Rows with their classes
[ -4.4 -13.4   2.6 -62.8  -4.1   1.3 -15.9  -4.1   0.3   3.2   7.0 -12.1
  -8.0  23.9  -2.4   7.1]
Q683
[ 10.7  -0.7   1.9 -10.2  -7.1   0.3 -15.2  -4.6  -0.9  12.1  -3.5  -3.6
   2.5  37.2  -3.3  -6.3]
Q44
[ 13.4 -11.2  -8.6 -32.5 -14.4  -4.8  -0.1   0.0  10.3   2.2   5.2   4.3
  -8.3  -1.2  -3.9   8.7]
Q539
[  2.2   6.7   1.5  24.1   5.2   8.0  -2.1  -3.4   2.7   1.9  -5.2  -4.7
   5.9  14.1   5.0 -12.0]
Q44
[ 12.7   6.1  -6.1  -1.3   2.4  -8.2 -22.1  -2.1  -6.2   7.6  -3.7  -5.6
  -3.5  41.4  -4.6  -6.3]
Q276
[ 12.7  12.1   7.1  28.5 -10.7  -0.8  15.7   2.4  10.7   5.1   1.3  12.2
  22.6 -30.6  -7.0  -4.5]
Q276
[-73.7   0.8  -4.6  31.2  13.3   0.4  24.9  11.9  -6.0  -7.5  -4.4  -2.5
   8.8 -39.3  10.3   2.0]
Q683
[-13.8  -5.5   0.3   6.3   4.0  -8.2  17.2   1.2  -3.4 -16.2   0.5 -34.9
   2.4 -33.1   3.7  -7.6]
Q683
[ 6.4  8.9  6.7 12.3 -6.8  2.1 -7.5 -3.8 -3.5  4.6 -7.2 -0.7  5.1 12.3
 -2.5 -3.2]
Q276
[ -1.6 -10.7  -1.5 -31.3  -4.1   1.1   1.9 -15.7  -0.6   0.9  -0.6  -4.6
  -3.9   3.7  -1.2  11.6]
Q683
[  6.7  -7.9   9.0 -23.3  -5.4   0.6  -6.7  -2.8   4.1  -4.5   4.8 -16.3
  -2.6  -2.7  -2.8   1.5]
Q911
[ -2.4   8.9   2.3 -18.1  15.3  -4.5  -6.2   5.8  -4.1  -9.3   1.8 -13.0
   5.6  29.7  -0.7   7.1]
Q683
[-23.4  -8.5  -0.1   4.4   6.8   3.8  15.5   0.3   2.7 -15.7  -9.6 -11.7
   9.3 -25.7   5.0   0.6]
Q683
[ -7.8 -20.3  -3.7 -27.8  -3.2  -3.1  -7.1  -4.4  21.4 -13.2   1.3   0.1
  -9.2   4.7  -0.4   0.5]
Q683
[ -1.8  -5.3   0.1 -24.8   3.8  -1.3 -13.4   5.2  -7.8  -5.3  28.7  -9.7
   2.7  54.9   7.3   9.4]
Q683
[-12.8   5.8  -8.7  -5.8   3.6   3.0   5.7   1.6   7.7 -10.9  -1.8  -3.7
   6.3  16.8   2.4   0.4]
Q911
[ 14.1   8.1   0.5 -21.2 -10.2 -10.3 -28.6 -10.4   2.8   5.8   2.5  -3.8
  -6.1  50.5   1.1  -4.3]
Q276
[-14.3 -13.6   5.9 -27.1  -5.4  -2.2  15.7  -1.2   1.9  -4.3   4.0   5.3
  -8.8 -42.2   3.8  12.4]
Q683
[-10.5   0.4   3.9  17.9   0.5   8.5  33.8   1.8   6.9  -5.3   3.6   9.6
  -1.7 -76.6  -0.3  -0.3]
Q911
[ -7.2  -2.9  -2.9 -19.0   1.5  -2.9  -3.2   1.1   2.7   0.8   9.4  -5.3
  -1.3  14.7   1.0   2.8]
Q683
[ -1.7 -10.4   2.7 -22.9   1.6  -0.5  -9.8   1.5  -0.7  -3.5  -2.4  -3.1
   1.4  35.6   1.7   1.4]
Q683
[  8.8   4.3  -0.5  -7.6  -5.5   1.0 -18.6  -2.8  -0.5   4.1  -6.4  -9.3
  11.5  53.9  -8.0  -1.3]
Q276
[-13.9  -6.0  -4.3 -13.8   4.0  -1.1   5.6   5.2  -0.2  -5.7  -0.1 -11.3
   2.5  -6.3   3.1  -0.4]
Q683
[ -1.3   0.2   2.7  18.8  10.2   0.9 -17.6   0.3  -8.5   3.9  -4.6 -12.2
   6.4  41.9   1.5  -4.9]
Q352
[  1.9   7.4  -0.3  18.2  21.9  -3.9   7.0   6.5   3.2 -10.0   1.6   2.2
   4.7  -8.8  12.6  -1.0]
Q539
